Below is a small trained network, with its code and all its weights. Each question gives an input and a class and asks what happens when units are switched off, that is, made to give their printed mean instead of their output.

import numpy as np


def w(rows, s, z=0):
    codes = np.array(rows[::2]) - 128.0
    scale = np.full(codes.shape[1], s)
    scale[-1] = z or s
    return codes * scale


def f(y):
    return np.maximum(y, 0)


def log_softmax(a):
    a = a - a.max(-1, keepdims=True)
    return a - np.log(np.exp(a).sum(-1, keepdims=True))


def net(x, mask):
    res = np.array(x, float).reshape(1, 6) / 4 @ E
    y = f(res @ A[0][:, :-1].T + A[0][:, -1])
    res = res + np.where(mask, y, B[0][:, -1]) @ B[0][:, :-1]
    return log_softmax(res[-1] @ U[:, :-1].T + U[:, -1])


A, B = {}, {}
E = w([
[43,186,189,100,161,130,138,140,167,46,57,249],'x0',
[194,51,92,48,182,100,153,78,146,85,140,172],'x1',
[188,117,255,98,82,9,143,200,161,195,105,134],'x2',
[121,122,152,143,139,111,119,140,125,93,152,109],'x3',
[100,125,122,125,113,69,97,89,122,139,135,125],'x4',
[207,104,199,187,98,198,33,67,164,137,134,225],'x5',
],0.01)
A[0] = w([
[70,144,56,209,187,168,121,58,84,109,121,139,112],'n1',
[124,124,75,144,120,114,121,155,162,157,121,162,3],'n2',
[200,141,168,158,79,171,10,80,192,103,143,174,80],'n3',
[79,165,114,62,116,151,87,169,181,88,134,163,87],'n4',
[161,120,143,140,115,37,167,199,135,190,146,202,112],'n5',
[175,92,132,224,79,149,45,102,214,111,175,201,83],'n6',
[72,122,76,72,118,139,147,169,129,159,139,112,58],'n7',
[189,41,98,151,104,146,188,125,68,166,133,84,65],'n8',
[165,90,186,121,94,63,167,209,174,197,76,132,110],'n9',
[188,132,254,48,74,68,123,201,197,170,111,106,111],'n10',
[166,31,118,26,187,105,126,101,195,72,136,137,57],'n11',
[90,181,56,68,126,77,209,152,112,110,106,89,104],'n12',
[79,156,47,135,101,208,117,101,93,38,165,164,112],'n13',
[192,75,75,85,160,114,195,102,144,144,137,145,69],'n14',
[79,188,148,177,127,136,152,126,168,150,116,140,111],'n15',
[174,63,146,56,162,115,172,75,166,51,148,138,46],'n16',
[110,133,44,159,182,161,103,103,89,77,117,139,107],'n17',
[69,118,138,104,95,122,186,117,138,128,176,106,65],'n18',
[135,125,105,116,97,113,106,164,165,120,130,135,26],'n19',
[109,104,54,171,151,166,122,130,144,148,200,116,105],'n20',
[104,196,164,104,144,118,173,110,166,92,80,162,92],'n21',
[82,224,133,213,67,144,90,218,116,144,131,85,81],'n22',
[75,138,77,137,150,70,227,162,99,116,171,98,107],'n23',
[137,168,113,112,133,75,90,110,141,118,121,114,40],'n24',
[106,91,112,81,152,110,117,149,136,110,147,193,59],'n25',
[79,124,150,81,141,141,117,140,153,130,104,158,61],'n26',
[164,55,81,61,169,83,140,116,116,81,167,205,63],'n27',
[88,145,119,67,136,79,189,181,140,106,118,56,96],'n28',
[92,119,145,154,197,135,131,173,156,146,118,166,72],'n29',
[54,123,142,133,140,137,130,117,180,105,134,188,94],'n30',
[85,184,151,115,155,96,146,105,146,41,54,196,81],'n31',
[192,38,81,167,81,120,112,136,113,196,209,10,84],'n32',
[62,114,148,79,141,139,122,151,122,89,107,208,99],'n33',
[48,133,151,43,124,121,118,165,120,87,79,135,94],'n34',
[60,164,140,179,113,145,139,130,125,202,133,129,81],'n35',
[68,202,150,211,68,152,85,179,90,161,152,124,66],'n36',
[75,205,136,175,94,154,103,155,117,179,111,105,79],'n37',
],0.009,0.0045)
B[0] = w([
[95,84,147,171,89,143,190,45,208,64,182,126,210],'n1',
[173,91,124,122,122,130,104,109,131,132,133,122,128],'n2',
[123,38,165,78,161,232,200,188,55,135,61,189,236],'n3',
[172,174,143,166,134,111,133,118,136,191,159,114,172],'n4',
[89,50,140,148,66,132,162,54,178,127,160,104,201],'n5',
[73,72,145,69,250,205,177,215,69,134,50,186,229],'n6',
[103,150,144,140,168,141,160,133,90,107,103,172,162],'n7',
[161,174,136,167,128,96,88,141,80,196,128,121,182],'n8',
[87,68,95,186,100,127,140,35,183,103,174,110,224],'n9',
[65,94,131,167,119,100,218,62,184,85,210,133,253],'n10',
[191,183,49,62,69,96,96,155,177,96,82,109,199],'n11',
[131,58,172,82,139,255,186,153,85,136,50,187,207],'n12',
[90,99,129,160,56,125,205,77,177,137,195,129,219],'n13',
[151,143,129,108,85,63,75,182,154,100,105,94,178],'n14',
[158,179,126,118,64,82,88,135,105,123,77,85,167],'n15',
[150,165,90,79,126,110,87,156,155,88,102,80,187],'n16',
[78,78,135,161,96,119,138,84,178,108,191,136,197],'n17',
[156,141,152,130,126,163,176,143,86,83,106,140,150],'n18',
[137,127,122,137,144,146,117,121,131,106,146,130,130],'n19',
[76,158,176,184,118,74,143,66,161,149,177,117,172],'n20',
[156,127,151,210,149,69,56,121,65,172,152,98,188],'n21',
[185,153,90,61,92,93,95,169,178,94,74,92,198],'n22',
[134,104,164,76,158,195,182,138,75,142,99,224,198],'n23',
[97,142,120,92,119,116,152,139,143,140,134,127,136],'n24',
[168,172,161,164,115,114,108,161,112,100,79,91,159],'n25',
[116,142,132,131,108,124,92,135,102,166,161,118,160],'n26',
[128,211,67,69,67,84,104,182,166,77,51,92,193],'n27',
[73,74,108,97,165,193,159,145,65,107,125,204,199],'n28',
[131,159,121,137,156,126,98,121,116,146,160,133,153],'n29',
[157,135,174,155,165,110,100,105,99,198,167,106,182],'n30',
[162,171,156,161,222,85,94,104,97,185,159,64,216],'n31',
[174,193,154,215,183,65,74,138,80,217,150,110,231],'n32',
[179,173,124,173,133,115,97,126,92,160,181,100,193],'n33',
[150,141,166,164,156,144,114,161,83,162,162,128,184],'n34',
[162,162,78,88,114,120,108,170,161,77,123,119,164],'n35',
[154,134,94,54,70,133,23,147,141,91,83,106,193],'n36',
[147,145,82,74,123,93,67,178,191,79,63,89,178],'n37',
],0.0071,0.017)
U = w([
[83,86,150,190,91,105,170,34,222,83,204,163,249],'0',
[120,81,169,89,170,162,159,145,38,122,73,254,119],'1',
[179,204,170,217,157,82,71,105,70,227,166,122,84],'2',
[166,195,99,54,79,89,63,144,200,46,72,118,57],'3',
],0.0098,0.0013)

Each question gives the input, the list of numbers given to net, and the class t.
The units are the neurons (one row each of A and B). Each row of codes is followed by its name. A weight is (code - 128) times the scale printed after its matrix; where a second scale follows, it is the last column's (A, B and U).
mask holds one flag per neuron, in row order. A switched-off neuron (its flag False) gives its mean, the last column of its row in B, instead of its output. The means were averaged over made-up inputs and are rounded, as every weight is.
A unit's drop is (log p(t) with every unit on - log p(t) with that unit switched off) / (log p(t) with every unit on - log p(t) with every unit switched off).
The circuit of an input: a set's keep is (log p(t) with only the set's units on - log p(t) with every unit switched off) / (log p(t) with every unit on - log p(t) with every unit switched off). Starting from the 12 units with the biggest drops (on a tie, the unit counted first), units are removed one at a time, each time the one whose removal leaves the highest keep (on an exact tie, the one counted first), for as long as the keep stays at least 0.8.
units of the circuit, in order: the units of the circuit, biggest drop first
top k neurons: the k neurons with the biggest drops, biggest first
drop when u is switched off: that unit's drop, to one decimal
input [-6,2,0,8,-1,6], class 1: units of the circuit, in order : (n6)
input [1,-1,0,1,8,1], class 1: units of the circuit, in order : (n32; n10)
input [5,1,-4,6,1,0], class 2: units of the circuit, in order : (n31; n33)
input [-7,7,2,5,4,0], class 2: top 3 neurons : (n32; n8; n22)
input [7,3,-8,-7,-3,1], class 0: top 3 neurons : (n1; n13; n17)
input [6,7,-3,-3,-1,5], class 3: top 3 neurons : (n27; n11; n32)
input [-6,-7,8,-4,0,1], class 0: top 2 neurons : (n10; n9)
input [-8,8,2,4,-8,-6], class 2: top 2 neurons : (n32; n8)
input [-6,2,-2,8,4,7], class 1: top 2 neurons : (n6; n3)
input [6,5,-5,1,-8,5], class 2: top 3 neurons : (n31; n10; n33)
input [0,-7,-1,4,-4,-8], class 1: top 3 neurons : (n23; n12; n28)
input [6,0,8,4,-5,-8], class 0: top 2 neurons : (n10; n9)
input [6,-4,8,6,-5,6], class 0: top 2 neurons : (n10; n9)
input [-5,-2,-4,4,-5,0], class 2: units of the circuit, in order : (n32)
input [6,-8,-7,4,2,-6], class 3: top 4 neurons : (n22; n36; n37; n10)
input [7,-3,-5,4,6,-7], class 1: top 2 neurons : (n12; n23)
input [-2,7,-6,8,6,-4], class 3: top 2 neurons : (n27; n11)
input [-5,6,3,-8,2,5], class 3: top 3 neurons : (n11; n14; n27)
input [-6,3,7,-2,-2,3], class 0: drop when n9 is switched off : 0.4
input [3,-6,-4,4,1,-1], class 3: drop when n26 is switched off : 0.0
input [-4,0,1,-5,-4,-4], class 1: units of the circuit, in order : (n12)
input [8,8,-1,6,8,3], class 2: drop when n21 is switched off : 0.2
input [4,3,-3,-2,1,3], class 2: drop when n10 is switched off : 0.5
